Here is a tiny trained network, its code and every weight. The questions are about switching its units off for an input and a class, where a switched-off unit gives its printed mean instead of its output.

import numpy as np


def w(rows, s, z=0):
    codes = np.array(rows[::2]) - 128.0
    scale = np.full(codes.shape[1], s)
    scale[-1] = z or s
    return codes * scale


def norm(h):
    return h / np.sqrt((h * h).mean(-1, keepdims=True) + 1e-5)


def f(y):
    return y / 2 * (1 + np.tanh(0.7978845608 * (y + 0.044715 * y**3)))


def log_softmax(a):
    a = a - a.max(-1, keepdims=True)
    return a - np.log(np.exp(a).sum(-1, keepdims=True))


def net(x, mask):
    res = np.array(x, float).reshape(1, 7) / 4 @ E
    u = 0
    for l in range(2):
        y = f(norm(res) @ A[l][:, :-1].T + A[l][:, -1])
        res = res + np.where(mask[u : u + 6], y, B[l][:, -1]) @ B[l][:, :-1]
        u += 6
    return log_softmax(norm(res)[-1] @ U[:, :-1].T + U[:, -1])


A, B = {}, {}
E = w([
[139,78,87,176,61,173,156,167,222,87,126],'x0',
[122,95,121,68,139,132,84,163,175,190,109],'x1',
[193,108,117,100,195,195,146,113,117,75,78],'x2',
[131,74,95,139,200,69,146,115,151,108,205],'x3',
[121,129,97,179,146,224,203,129,106,253,166],'x4',
[136,189,93,42,107,175,119,147,127,103,236],'x5',
[51,128,120,114,135,165,132,72,146,118,120],'x6',
],0.0051)
A[0] = w([
[26,114,51,85,112,155,139,12,142,111,89,93],'0.n0',
[254,131,121,118,89,71,158,176,111,162,124,51],'0.n1',
[86,112,161,142,77,104,127,157,107,145,159,4],'0.n2',
[162,177,173,172,97,122,190,69,106,86,152,62],'0.n3',
[141,110,150,75,136,142,72,159,189,199,117,91],'0.n4',
[135,196,167,92,48,158,159,143,118,146,45,79],'0.n5',
],0.0072,0.0042)
B[0] = w([
[158,153,151,184,144,138,58,242,94,105,159,251],'0.n0',
[21,203,146,169,178,198,71,192,127,86,140,183],'0.n1',
[149,29,198,33,45,205,148,138,22,126,93,112],'0.n2',
[122,67,1,43,84,138,15,139,106,181,70,183],'0.n3',
[135,84,44,105,100,141,72,83,92,136,107,219],'0.n4',
[136,53,83,149,246,24,183,108,176,85,252,250],'0.n5',
],0.0081,0.0025)
A[1] = w([
[48,118,182,131,20,67,115,111,129,165,189,1],'1.n0',
[176,84,124,156,45,163,142,160,222,87,126,142],'1.n1',
[187,105,153,78,194,218,162,104,111,45,74,61],'1.n2',
[184,204,141,38,69,199,104,86,163,103,254,111],'1.n3',
[150,165,183,72,182,82,90,89,52,171,122,20],'1.n4',
[141,184,78,214,43,119,188,73,27,55,152,181],'1.n5',
],0.0063,0.0032)
B[1] = w([
[248,73,133,127,84,212,167,179,93,71,161,163],'1.n0',
[85,224,156,47,143,122,159,63,63,126,143,222],'1.n1',
[165,92,163,120,2,114,141,198,120,175,200,177],'1.n2',
[127,86,165,209,142,92,143,105,136,139,31,255],'1.n3',
[82,184,114,87,69,191,200,108,191,66,138,189],'1.n4',
[121,105,119,68,167,133,87,131,178,190,110,199],'1.n5',
],0.0098,0.004)
U = w([
[190,87,157,108,61,166,152,172,96,122,161,108],'0',
[46,216,128,75,123,156,195,64,140,108,130,92],'1',
[127,88,70,144,185,59,153,115,174,105,199,115],'2',
[114,95,9,72,119,139,34,107,133,153,66,102],'3',
[90,183,140,191,151,162,63,199,130,103,135,139],'4',
[129,104,174,198,126,105,151,76,154,140,25,88],'5',
[139,155,125,135,127,115,116,106,139,141,131,254],'6',
],0.014,0.0092)

Each question gives the input, the list of numbers given to net, and the class t.
The units are the neurons (one row each of A and B). Each row of codes is followed by its name. A weight is (code - 128) times the scale printed after its matrix; where a second scale follows, it is the last column's (A, B and U).
mask holds one flag per neuron, layer by layer. A switched-off neuron (its flag False) gives its mean, the last column of its row in B, instead of its output. The means were averaged over made-up inputs and are rounded, as every weight is.
A unit's drop is (log p(t) with every unit on - log p(t) with that unit switched off) / (log p(t) with every unit on - log p(t) with every unit switched off).
The circuit of an input: a set's keep is (log p(t) with only the set's units on - log p(t) with every unit switched off) / (log p(t) with every unit on - log p(t) with every unit switched off). Starting from all 12 units, units are removed one at a time, each time the one whose removal leaves the highest keep (on an exact tie, the one counted first), for as long as the keep stays at least 0.8.
units of the circuit, in order: the units of the circuit, biggest drop first
top k neurons: the k neurons with the biggest drops, biggest first
k most important neurons of layer l: the k neurons of layer l with the biggest drops, biggest first
input [-5,1,5,5,3,1,-1], class 0: units of the circuit, in order	1.n2, 0.n5
input [-8,3,-3,7,2,6,0], class 1: units of the circuit, in order	1.n4
input [8,-6,-5,0,8,5,-6], class 1: 2 most important neurons of layer 1	1.n1, 1.n2
input [-5,2,-5,2,0,-5,-8], class 4: top 2 neurons	0.n1, 1.n1
input [0,-7,-6,5,4,-1,2], class 3: top 2 neurons	1.n5, 0.n3
input [3,5,-5,-3,-8,8,-4], class 5: top 3 neurons	1.n3, 0.n3, 0.n0
input [1,-8,-4,5,-1,8,-1], class 3: units of the circuit, in order	0.n3, 1.n5
input [6,-6,2,6,6,4,-1], class 1: top 2 neurons	1.n1, 0.n5
input [-4,-4,0,7,2,5,8], class 4: 2 most important neurons of layer 0	0.n0, 0.n5
input [-8,-1,-4,-4,-5,-6,-8], class 1: top 3 neurons	1.n4, 0.n0, 1.n3
input [-1,-7,-6,6,-2,-3,-4], class 3: 2 most important neurons of layer 1	1.n5, 1.n2
input [8,7,8,-4,-8,-6,6], class 0: 2 most important neurons of layer 1	1.n2, 1.n3
input [-4,6,0,2,0,-6,2], class 3: top 4 neurons	0.n4, 1.n3, 1.n1, 0.n5
input [-8,5,3,2,4,-8,-7], class 1: units of the circuit, in order	1.n4, 1.n3
input [-4,-7,-4,1,-7,3,0], class 3: units of the circuit, in order	0.n3
input [-2,5,0,5,-5,8,-6], class 5: top 4 neurons	1.n3, 0.n5, 0.n0, 0.n3
input [-5,2,-7,5,3,6,-4], class 0: units of the circuit, in order	1.n0, 0.n5
input [-6,5,-6,6,-1,3,-4], class 0: top 3 neurons	1.n0, 0.n5, 1.n1
input [-8,6,-8,1,3,4,-4], class 0: top 2 neurons	1.n0, 1.n1
input [0,8,0,0,8,6,-2], class 3: units of the circuit, in order	0.n4
input [4,6,5,-7,1,8,5], class 5: top 2 neurons	1.n3, 0.n3
input [8,-6,-2,-4,-4,-7,-1], class 1: top 2 neurons	1.n1, 1.n3
input [4,6,5,3,7,1,-8], class 4: top 4 neurons	0.n1, 0.n3, 0.n5, 1.n5
